Here is a tiny trained network, its code and every weight. The questions are about switching its units off for an input and a target symbol, where a switched-off unit gives its printed mean instead of its output.

import numpy as np


def w(rows, s, z=0):
    codes = np.array(rows[::2]) - 128.0
    scale = np.full(codes.shape[1], s)
    scale[-1] = z or s
    return codes * scale


def softmax(a):
    e = np.exp(a - a.max(-1, keepdims=True))
    return e / e.sum(-1, keepdims=True)


def log_softmax(a):
    a = a - a.max(-1, keepdims=True)
    return a - np.log(np.exp(a).sum(-1, keepdims=True))


def net(x, mask):
    ids = ['γζηθλμξπστφψω'.index(c) for c in x.split()]
    T = len(ids)
    res = E[ids] + P[:T]
    u = 0
    for l in range(2):
        r = res
        for j in range(3):
            rows = slice(2 * j, 2 * j + 2)
            q, k, v = (r @ M[l][rows].T for M in (Q, K, V))
            z = softmax(np.where(np.tri(T) > 0, q @ k.T / 2**0.5, -1e9)) @ v
            o = O[l][rows]
            res = res + np.where(mask[u + j], z, o[:, -1]) @ o[:, :-1]
        u += 3
    return log_softmax(res[-1] @ U[:, :-1].T + U[:, -1])


Q, K, V, O = {}, {}, {}, {}
E = w([
[143,118,118,102,212,135,246,180,101,145,99],'γ',
[59,137,42,139,160,119,144,131,105,143,129],'ζ',
[160,133,104,47,91,69,158,168,128,140,153],'η',
[43,166,126,139,190,114,70,146,135,150,110],'θ',
[80,215,118,149,106,232,99,137,214,151,144],'λ',
[140,166,101,134,45,137,163,96,145,88,152],'μ',
[100,167,157,172,151,107,205,149,249,151,215],'ξ',
[69,175,104,129,74,65,141,149,191,51,168],'π',
[94,187,95,152,132,134,91,81,143,63,148],'σ',
[174,150,121,52,134,141,161,194,137,74,119],'τ',
[76,139,209,238,164,122,181,160,113,156,103],'φ',
[84,206,174,60,125,124,141,129,136,147,99],'ψ',
[141,159,170,157,153,63,214,30,91,146,96],'ω',
],0.015)
P = w([
[195,123,64,99,116,78,108,112,158,151,71],'0',
[252,119,87,203,147,109,26,158,2,198,142],'1',
[105,191,103,131,76,126,176,144,72,88,128],'2',
[123,107,88,129,155,101,102,64,181,204,61],'3',
[83,53,216,83,127,164,133,58,108,49,144],'4',
[100,158,93,183,99,146,201,124,72,93,131],'5',
[119,100,98,122,165,61,147,42,218,223,63],'6',
[223,196,239,250,198,75,99,175,152,145,95],'7',
],0.013)
Q[0] = w([
[81,200,92,189,45,137,106,122,120,214,97],'0.h0',
[52,145,76,166,164,194,70,52,124,108,35],'0.h0',
[205,194,21,129,110,87,134,146,189,198,62],'0.h1',
[3,6,40,58,99,140,160,34,130,105,125],'0.h1',
[240,249,59,230,136,75,100,220,116,181,80],'0.h2',
[7,190,84,119,126,183,169,187,166,127,86],'0.h2',
],0.0077)
K[0] = w([
[132,139,205,90,109,163,205,146,77,87,204],'0.h0',
[81,164,136,172,104,180,78,157,7,128,197],'0.h0',
[102,115,198,122,148,119,255,77,233,133,150],'0.h1',
[212,226,164,175,113,111,123,182,155,249,146],'0.h1',
[43,45,187,38,115,218,184,61,185,54,148],'0.h2',
[155,182,131,218,151,194,70,229,193,196,81],'0.h2',
],0.0077)
V[0] = w([
[164,143,87,108,173,129,118,175,123,131,129],'0.h0',
[83,125,99,98,157,101,138,95,216,122,69],'0.h0',
[102,165,196,38,64,182,147,138,91,150,95],'0.h1',
[124,86,133,209,46,201,204,85,150,119,140],'0.h1',
[101,197,157,159,210,169,86,198,200,29,99],'0.h2',
[144,150,255,100,102,69,93,194,161,135,128],'0.h2',
],0.0071)
O[0] = w([
[117,172,155,97,136,150,92,139,138,97,118,167],'0.h0',
[80,136,109,179,135,176,67,108,97,156,136,199],'0.h0',
[95,147,66,207,52,128,149,106,144,164,152,64],'0.h1',
[143,105,107,174,233,189,72,116,153,87,132,154],'0.h1',
[181,127,190,2,135,57,175,108,73,168,147,253],'0.h2',
[115,158,147,109,207,166,126,97,10,178,191,45],'0.h2',
],0.0083,0.0036)
Q[1] = w([
[168,160,141,31,141,151,132,35,251,253,68],'1.h0',
[109,24,37,122,137,104,115,24,164,250,23],'1.h0',
[30,1,157,79,79,173,153,35,120,135,113],'1.h1',
[22,83,196,124,113,199,141,100,118,58,201],'1.h1',
[13,27,180,45,102,186,165,70,146,112,150],'1.h2',
[114,98,166,188,59,187,98,155,20,128,201],'1.h2',
],0.0078)
K[1] = w([
[168,125,244,210,151,123,182,56,173,139,178],'1.h0',
[75,123,148,212,174,51,189,93,138,139,159],'1.h0',
[218,148,92,176,120,80,114,113,118,156,118],'1.h1',
[172,159,123,155,122,126,99,174,111,117,127],'1.h1',
[230,184,99,180,125,103,88,155,122,159,143],'1.h2',
[156,130,58,69,108,166,102,179,105,108,130],'1.h2',
],0.011)
V[1] = w([
[110,54,150,123,140,131,166,209,154,188,154],'1.h0',
[122,123,135,142,136,74,132,167,169,83,245],'1.h0',
[143,189,168,173,124,104,139,65,92,68,86],'1.h1',
[84,179,166,118,157,158,141,85,178,190,65],'1.h1',
[58,100,101,133,159,21,127,123,126,84,162],'1.h2',
[141,110,198,206,160,125,192,170,104,139,95],'1.h2',
],0.011)
O[1] = w([
[125,231,123,254,196,99,110,145,167,95,108,78],'1.h0',
[189,211,72,154,215,37,103,140,62,76,198,83],'1.h0',
[166,97,53,21,123,159,176,136,236,120,237,121],'1.h1',
[29,54,152,85,115,111,106,174,144,29,189,254],'1.h1',
[155,74,192,66,39,251,202,72,11,133,52,92],'1.h2',
[121,26,139,144,19,74,88,189,104,174,184,69],'1.h2',
],0.0078,0.0072)
U = w([
[107,195,146,88,78,95,218,152,67,67,156,153],'γ',
[35,175,93,126,113,169,162,117,89,121,173,128],'ζ',
[111,118,51,162,132,187,128,99,131,82,160,146],'η',
[30,126,63,208,145,191,106,50,81,104,94,148],'θ',
[148,135,131,92,173,164,113,48,123,145,140,104],'λ',
[114,123,128,183,73,82,71,133,119,152,100,152],'μ',
[54,127,199,128,150,174,46,76,51,110,145,109],'ξ',
[212,150,123,58,160,86,161,158,186,173,94,45],'π',
[183,120,170,154,129,115,152,184,179,74,30,72],'σ',
[148,88,116,80,135,114,89,89,140,179,147,105],'τ',
[94,120,69,121,210,182,79,85,193,193,92,1],'φ',
[136,171,86,122,128,75,106,67,133,255,112,165],'ψ',
[171,126,148,125,194,61,101,107,157,76,124,173],'ω',
],0.0086,0.0073)

Each question gives the input, a string of symbols that net reads in full, and the target symbol t.
The units are the heads (2 rows each of Q, K, V and O). Each row of codes is followed by its name. A weight is (code - 128) times the scale printed after its matrix; where a second scale follows, it is the last column's (O and U).
mask holds one flag per head, layer by layer. A switched-off head (its flag False) gives its mean, the last column of its rows in O, instead of its output. The means were averaged over made-up inputs and are rounded, as every weight is.
A unit's drop is (log p(t) with every unit on - log p(t) with that unit switched off) / (log p(t) with every unit on - log p(t) with every unit switched off).
The circuit of an input: a set's keep is (log p(t) with only the set's units on - log p(t) with every unit switched off) / (log p(t) with every unit on - log p(t) with every unit switched off). Starting from all 6 units, units are removed one at a time, each time the one whose removal leaves the highest keep (on an exact tie, the one counted first), for as long as the keep stays at least 0.8.
circuit, biggest first: the units of the circuit, biggest drop first
most important unit: the unit with the biggest drop
which heads matter: for each layer, one digit per head in row order, 1 if its drop is at least 0.15 and else 0, layers parted by /
input ξ ζ γ ω φ, target σ: most important unit -> 0.h2
input λ γ ξ ξ ξ φ ξ σ, target ξ: which heads matter -> 001 / 001
input λ φ γ γ λ, target τ: circuit, biggest first -> (1.h2, 1.h1)
input μ μ μ ζ, target θ: circuit, biggest first -> (0.h2, 1.h2)
input σ θ λ, target γ: which heads matter -> 001 / 000
input λ π ξ ζ λ, target λ: which heads matter -> 000 / 011
input λ λ γ λ ω η ξ ω, target η: circuit, biggest first -> (1.h1, 0.h2, 0.h1)
input σ ξ λ λ ζ ζ π, target ω: which heads matter -> 010 / 100
input η ω θ, target γ: which heads matter -> 010 / 000
input ω ψ λ λ ζ, target ζ: which heads matter -> 011 / 000
input φ ζ λ ψ, target μ: circuit, biggest first -> (1.h2, 1.h0)
input λ ζ ζ λ γ ζ π, target γ: which heads matter -> 000 / 101
input π π λ φ τ, target λ: circuit, biggest first -> (1.h1, 1.h2)
input φ λ θ π, target μ: circuit, biggest first -> (1.h2)
input λ τ λ ξ ψ ξ λ ψ, target ζ: which heads matter -> 011 / 010
input λ μ φ γ λ ζ, target γ: circuit, biggest first -> (0.h0, 0.h2)
input η π π η ξ, target λ: circuit, biggest first -> (1.h1, 1.h2)
input γ λ γ λ τ λ λ η, target ψ: circuit, biggest first -> (1.h1, 0.h1)
input τ σ φ λ θ λ ζ, target μ: circuit, biggest first -> (1.h2, 1.h1)
input ξ λ π φ τ, target ω: circuit, biggest first -> (1.h2)
input λ ζ λ λ φ τ λ, target μ: which heads matter -> 000 / 001
input ζ ψ λ ζ φ ω π θ, target τ: circuit, biggest first -> (1.h1, 1.h2)
input γ γ ξ ψ ω γ γ, target τ: circuit, biggest first -> (1.h2, 1.h0)
input ξ ζ θ ξ ξ, target σ: which heads matter -> 011 / 010
input γ λ λ λ λ ψ φ, target μ: which heads matter -> 000 / 101
